Below are the code and all the weights of a small trained network. Each question names an input and a class and asks about switching units off, where a switched-off unit gives its printed mean instead of its output.

import numpy as np


def w(rows, s, z=0):
    codes = np.array(rows[::2]) - 128.0
    scale = np.full(codes.shape[1], s)
    scale[-1] = z or s
    return codes * scale


def norm(h):
    return h / np.sqrt((h * h).mean(-1, keepdims=True) + 1e-5)


def f(y):
    return y / 2 * (1 + np.tanh(0.7978845608 * (y + 0.044715 * y**3)))


def log_softmax(a):
    a = a - a.max(-1, keepdims=True)
    return a - np.log(np.exp(a).sum(-1, keepdims=True))


def net(x, mask):
    res = np.array(x, float).reshape(1, 6) / 4 @ E
    u = 0
    for l in range(3):
        y = f(norm(res) @ A[l][:, :-1].T + A[l][:, -1])
        res = res + np.where(mask[u : u + 9], y, B[l][:, -1]) @ B[l][:, :-1]
        u += 9
    return log_softmax(norm(res)[-1] @ U[:, :-1].T + U[:, -1])


A, B = {}, {}
E = w([
[183,254,185,4,157,144,84,112,85,143,121,85],'x0',
[84,187,158,149,88,103,147,139,155,74,105,108],'x1',
[141,145,119,156,119,86,114,93,149,166,190,54],'x2',
[40,53,131,71,66,97,26,133,93,150,122,115],'x3',
[137,112,178,130,141,77,135,78,90,72,134,156],'x4',
[107,161,149,161,145,64,157,121,100,212,114,178],'x5',
],0.0047)
A[0] = w([
[48,206,162,156,39,145,192,126,130,78,81,74,68],'L0N1',
[151,129,81,161,131,81,77,76,152,158,251,71,89],'L0N2',
[238,18,128,109,161,190,115,83,52,193,176,161,64],'L0N3',
[136,108,109,62,124,216,151,166,131,150,117,239,79],'L0N4',
[175,70,254,145,131,91,114,50,73,48,217,184,1],'L0N5',
[160,188,83,140,192,168,209,121,183,101,103,181,189],'L0N6',
[32,98,72,41,65,95,68,141,66,138,130,105,210],'L0N7',
[102,93,86,93,178,177,121,94,144,12,202,63,172],'L0N8',
[89,152,186,151,123,65,145,165,148,67,89,51,78],'L0N9',
],0.0044,0.0016)
B[0] = w([
[146,169,73,80,162,133,146,148,123,116,211,203,184],'L0N1',
[141,152,150,119,111,113,91,142,177,72,143,254,191],'L0N2',
[72,207,125,115,81,161,196,166,76,85,187,152,192],'L0N3',
[182,164,145,141,111,66,111,148,174,108,156,176,166],'L0N4',
[173,121,65,73,137,73,196,204,187,160,81,111,176],'L0N5',
[117,114,95,155,147,89,76,76,92,119,151,80,253],'L0N6',
[155,169,95,186,171,95,144,112,98,109,134,89,243],'L0N7',
[119,160,137,175,47,136,154,89,103,189,32,173,208],'L0N8',
[109,92,153,89,97,137,221,166,51,111,125,187,158],'L0N9',
],0.007,0.0035)
A[1] = w([
[173,111,135,130,166,106,87,171,104,64,72,197,144],'L1N1',
[148,150,2,87,104,121,102,163,197,196,142,128,110],'L1N2',
[126,99,148,132,146,179,104,154,106,136,224,117,56],'L1N3',
[124,109,116,101,86,165,103,106,128,41,126,115,29],'L1N4',
[55,94,119,87,105,95,65,161,81,135,116,121,45],'L1N5',
[140,165,133,89,90,101,121,75,189,120,180,138,127],'L1N6',
[113,101,142,122,168,186,121,145,106,159,142,141,36],'L1N7',
[71,162,205,160,113,139,141,152,110,59,170,149,212],'L1N8',
[72,137,177,135,171,74,155,115,119,195,141,169,7],'L1N9',
],0.0061,0.0015)
B[1] = w([
[119,140,133,193,117,38,38,162,190,148,174,126,237],'L1N1',
[151,128,167,134,135,45,235,196,159,17,35,139,249],'L1N2',
[166,197,138,60,80,119,142,147,90,81,138,201,113],'L1N3',
[162,207,128,147,88,148,163,140,118,166,68,219,154],'L1N4',
[181,222,85,174,152,86,162,9,189,37,200,113,170],'L1N5',
[101,88,105,163,91,97,25,208,106,123,125,136,204],'L1N6',
[83,99,8,156,107,146,132,93,168,124,226,159,77],'L1N7',
[172,111,117,106,117,149,91,137,98,188,254,124,243],'L1N8',
[157,173,136,180,76,141,167,149,87,138,19,154,194],'L1N9',
],0.0059,0.0022)
A[2] = w([
[95,166,215,3,188,162,40,169,94,133,116,62,116],'L2N1',
[81,172,229,221,89,122,158,81,87,207,44,188,97],'L2N2',
[187,181,69,196,226,161,122,30,125,87,151,97,29],'L2N3',
[128,137,221,181,101,84,45,194,186,176,195,143,172],'L2N4',
[153,195,158,127,90,142,135,122,55,182,47,94,211],'L2N5',
[56,161,89,105,112,159,204,183,48,123,181,152,157],'L2N6',
[155,130,137,35,147,68,153,148,164,105,93,80,249],'L2N7',
[65,20,132,212,85,151,196,132,190,159,174,125,130],'L2N8',
[106,56,152,131,127,74,146,103,51,95,100,124,208],'L2N9',
],0.0048,0.0017)
B[2] = w([
[68,55,139,170,183,152,115,159,90,194,158,136,206],'L2N1',
[158,143,88,78,43,233,53,93,169,71,63,104,199],'L2N2',
[28,155,85,145,75,50,61,75,145,74,169,57,211],'L2N3',
[212,73,135,146,133,152,57,151,205,136,150,165,208],'L2N4',
[79,27,147,118,83,173,165,62,169,131,117,161,220],'L2N5',
[203,125,54,2,111,127,205,69,78,106,187,138,203],'L2N6',
[104,75,109,186,190,156,242,198,172,137,99,105,197],'L2N7',
[90,138,207,30,209,173,81,140,73,216,124,94,255],'L2N8',
[111,169,167,102,180,192,240,146,155,90,160,35,167],'L2N9',
],0.0059,0.0036)
U = w([
[71,182,83,191,125,64,109,43,110,71,161,65,159],'0',
[148,166,83,63,91,149,190,146,51,145,222,200,115],'1',
[60,54,220,119,188,212,96,126,86,226,123,97,167],'2',
[142,114,153,134,140,76,220,186,164,102,38,118,165],'3',
[174,134,161,178,84,105,19,164,199,149,144,204,130],'4',
[153,135,105,128,9,211,119,32,127,147,22,150,91],'5',
[217,55,137,99,111,135,106,102,113,108,131,98,3],'6',
],0.011,0.0045)

Each question gives the input, the list of numbers given to net, and the class t.
The units are the neurons (one row each of A and B). Each row of codes is followed by its name. A weight is (code - 128) times the scale printed after its matrix; where a second scale follows, it is the last column's (A, B and U).
mask holds one flag per neuron, layer by layer. A switched-off neuron (its flag False) gives its mean, the last column of its row in B, instead of its output. The means were averaged over made-up inputs and are rounded, as every weight is.
A unit's drop is (log p(t) with every unit on - log p(t) with that unit switched off) / (log p(t) with every unit on - log p(t) with every unit switched off).
The circuit of an input: a set's keep is (log p(t) with only the set's units on - log p(t) with every unit switched off) / (log p(t) with every unit on - log p(t) with every unit switched off). Starting from the 12 units with the biggest drops (on a tie, the unit counted first), units are removed one at a time, each time the one whose removal leaves the highest keep (on an exact tie, the one counted first), for as long as the keep stays at least 0.8.
circuit, biggest first: the units of the circuit, biggest drop first
top k neurons: the k neurons with the biggest drops, biggest first
top k neurons in layer l: the k neurons of layer l with the biggest drops, biggest first
input [2,-4,-8,3,1,-2], class 4: circuit, biggest first -> (L1N1)
input [-6,1,-3,-5,-6,-4], class 2: top 3 neurons -> (L2N8; L0N5; L0N7)
input [4,-3,-4,-6,-2,-1], class 0: circuit, biggest first -> (L0N6; L2N3)
input [-6,6,0,2,-1,5], class 1: circuit, biggest first -> (L2N6; L0N1; L1N8)
input [6,0,-5,-7,-1,5], class 0: top 2 neurons -> (L2N3; L0N6)
input [6,0,-3,4,7,3], class 3: circuit, biggest first -> (L0N5; L2N7)
input [4,-3,-3,-3,-6,-7], class 5: top 4 neurons -> (L0N8; L0N5; L0N1; L1N4)
input [-8,1,-8,-1,2,-8], class 2: circuit, biggest first -> (L2N8; L1N2)
input [4,3,-3,-2,-5,-3], class 3: top 3 neurons -> (L1N2; L0N3; L0N2)
input [4,4,1,-2,-6,7], class 5: top 4 neurons -> (L0N5; L1N9; L2N2; L2N5)
input [-7,-4,-8,-8,4,7], class 0: top 3 neurons -> (L0N6; L0N2; L0N8)
input [-4,5,-2,4,7,-7], class 3: top 2 neurons -> (L0N5; L0N3)
input [7,-6,5,-1,-1,-1], class 2: top 2 neurons in layer 1 -> (L1N5; L1N6)
input [-7,5,3,-2,-5,-8], class 5: circuit, biggest first -> (L0N8)
input [4,-2,6,5,-1,-7], class 5: top 2 neurons in layer 1 -> (L1N4; L1N1)
input [6,-4,-2,-7,0,8], class 5: top 3 neurons -> (L1N9; L0N7; L2N2)
input [5,-2,0,-2,6,2], class 3: top 4 neurons -> (L0N5; L2N7; L2N8; L1N8)
input [7,7,1,6,1,-1], class 1: circuit, biggest first -> (L0N9; L0N1)
input [0,3,5,3,-7,6], class 3: top 2 neurons -> (L1N2; L0N8)
input [4,-4,-2,1,6,7], class 5: circuit, biggest first -> (L2N2)
input [5,-1,-2,-1,4,-4], class 2: circuit, biggest first -> (L2N1; L1N5)
input [7,4,-5,-3,-6,-5], class 2: circuit, biggest first -> (L2N1; L1N5)
